Here is a tiny trained network, its code and every weight. The questions are about switching its units off for an input and a class, where a switched-off unit gives its printed mean instead of its output.

import numpy as np


def w(rows, s, z=0):
    codes = np.array(rows[::2]) - 128.0
    scale = np.full(codes.shape[1], s)
    scale[-1] = z or s
    return codes * scale


def f(y):
    return np.maximum(y, 0)


def log_softmax(a):
    a = a - a.max(-1, keepdims=True)
    return a - np.log(np.exp(a).sum(-1, keepdims=True))


def net(x, mask):
    res = np.array(x, float).reshape(1, 4) / 4 @ E
    y = f(res @ A[0][:, :-1].T + A[0][:, -1])
    res = res + np.where(mask, y, B[0][:, -1]) @ B[0][:, :-1]
    return log_softmax(res[-1] @ U[:, :-1].T + U[:, -1])


A, B = {}, {}
E = w([
[247,105,72,133,145,131,64,41,146,93,201,193],'x0',
[95,93,154,244,174,147,146,10,136,127,43,226],'x1',
[151,152,81,172,209,137,200,19,90,70,160,41],'x2',
[206,237,102,99,78,56,122,136,141,72,15,206],'x3',
],0.011)
A[0] = w([
[162,162,4,83,70,78,103,162,76,123,243,108,3],'N0',
[146,183,105,112,182,117,206,72,105,64,129,58,70],'N1',
[231,193,108,104,123,59,87,93,124,69,117,129,42],'N2',
[179,137,117,122,106,79,141,141,104,76,4,155,138],'N3',
[70,204,173,93,119,83,195,172,91,185,113,41,88],'N4',
[88,60,196,113,159,156,144,82,145,119,180,77,128],'N5',
[95,72,142,166,183,153,152,74,95,132,29,193,22],'N6',
[160,61,99,136,182,109,83,78,188,86,194,173,164],'N7',
[91,88,169,127,75,138,3,203,164,127,95,181,124],'N8',
[153,123,144,80,121,145,132,184,123,160,161,230,4],'N9',
[113,154,103,151,101,39,218,172,87,112,44,128,50],'N10',
],0.0074,0.003)
B[0] = w([
[79,138,104,55,202,80,55,105,145,118,55,109,251],'N0',
[112,238,213,112,135,120,198,130,183,54,143,164,224],'N1',
[90,84,113,118,92,80,186,160,65,174,181,91,238],'N2',
[124,148,153,134,97,59,107,158,122,184,134,40,239],'N3',
[82,126,5,112,113,130,77,93,195,144,69,116,236],'N4',
[141,106,146,117,106,88,143,165,58,124,193,82,231],'N5',
[119,185,106,2,121,128,18,60,114,124,124,121,252],'N6',
[133,159,95,135,123,75,133,104,146,140,163,92,251],'N7',
[104,183,143,101,172,143,219,144,176,107,137,145,246],'N8',
[68,83,142,86,160,134,168,125,190,95,134,119,186],'N9',
[144,61,152,189,85,110,140,161,85,181,191,117,204],'N10',
],0.0087,0.011)
U = w([
[110,162,100,109,165,119,1,92,143,118,83,121,33],'0',
[127,121,84,160,152,113,110,102,159,166,131,120,253],'1',
[118,171,237,143,152,145,208,157,200,43,146,145,78],'2',
[144,86,195,147,122,124,131,178,57,211,205,81,83],'3',
[187,138,144,172,175,151,103,158,120,123,98,124,228],'4',
[175,92,147,188,145,198,126,148,94,98,87,173,80],'5',
],0.0079,0.0076)

Each question gives the input, the list of numbers given to net, and the class t.
The units are the neurons (one row each of A and B). Each row of codes is followed by its name. A weight is (code - 128) times the scale printed after its matrix; where a second scale follows, it is the last column's (A, B and U).
mask holds one flag per neuron, in row order. A switched-off neuron (its flag False) gives its mean, the last column of its row in B, instead of its output. The means were averaged over made-up inputs and are rounded, as every weight is.
A unit's drop is (log p(t) with every unit on - log p(t) with that unit switched off) / (log p(t) with every unit on - log p(t) with every unit switched off).
The circuit of an input: a set's keep is (log p(t) with only the set's units on - log p(t) with every unit switched off) / (log p(t) with every unit on - log p(t) with every unit switched off). Starting from all 11 units, units are removed one at a time, each time the one whose removal leaves the highest keep (on an exact tie, the one counted first), for as long as the keep stays at least 0.8.
units of the circuit, in order: the units of the circuit, biggest drop first
most important unit: the unit with the biggest drop
top k neurons: the k neurons with the biggest drops, biggest first
drop when u is switched off: that unit's drop, to one decimal
input [6,6,1,7], class 3: units of the circuit, in order -> [N2 N3]
input [-8,2,-5,0], class 1: top 3 neurons -> [N4 N1 N10]
input [-5,-6,6,8], class 3: top 3 neurons -> [N10 N2 N3]
input [-6,-2,-2,4], class 1: units of the circuit, in order -> [N4 N10 N6]
input [2,5,1,-2], class 0: top 2 neurons -> [N6 N2]
input [-2,-1,-2,5], class 3: units of the circuit, in order -> [N10 N0]
input [-2,-2,3,4], class 3: units of the circuit, in order -> [N10 N6]
input [-7,-2,1,-1], class 1: units of the circuit, in order -> [N4 N6]
input [2,-3,2,4], class 3: top neuron -> [N2]
input [-8,-1,4,5], class 1: units of the circuit, in order -> [N4 N10]
input [-8,-7,2,-6], class 1: top 3 neurons -> [N4 N6 N5]
input [1,0,4,-5], class 3: top 3 neurons -> [N5 N8 N4]
input [-5,-3,-2,-1], class 1: top 4 neurons -> [N4 N6 N0 N1]
input [2,2,-3,-1], class 4: most important unit -> N1
input [-8,-5,-4,8], class 1: top 4 neurons -> [N4 N10 N5 N8]
input [-7,-1,-2,5], class 1: top 2 neurons -> [N4 N5]
input [-3,-1,6,-6], class 2: top 2 neurons -> [N1 N2]
input [3,3,-6,4], class 2: top 2 neurons -> [N8 N4]
input [-4,-6,5,2], class 0: top 2 neurons -> [N4 N0]
input [0,-5,8,-1], class 2: most important unit -> N1
input [-7,-8,4,5], class 0: drop when N0 is switched off -> 0.9
input [1,7,-8,-5], class 2: drop when N1 is switched off -> -0.1
input [-1,2,-5,2], class 2: drop when N2 is switched off -> 0.0
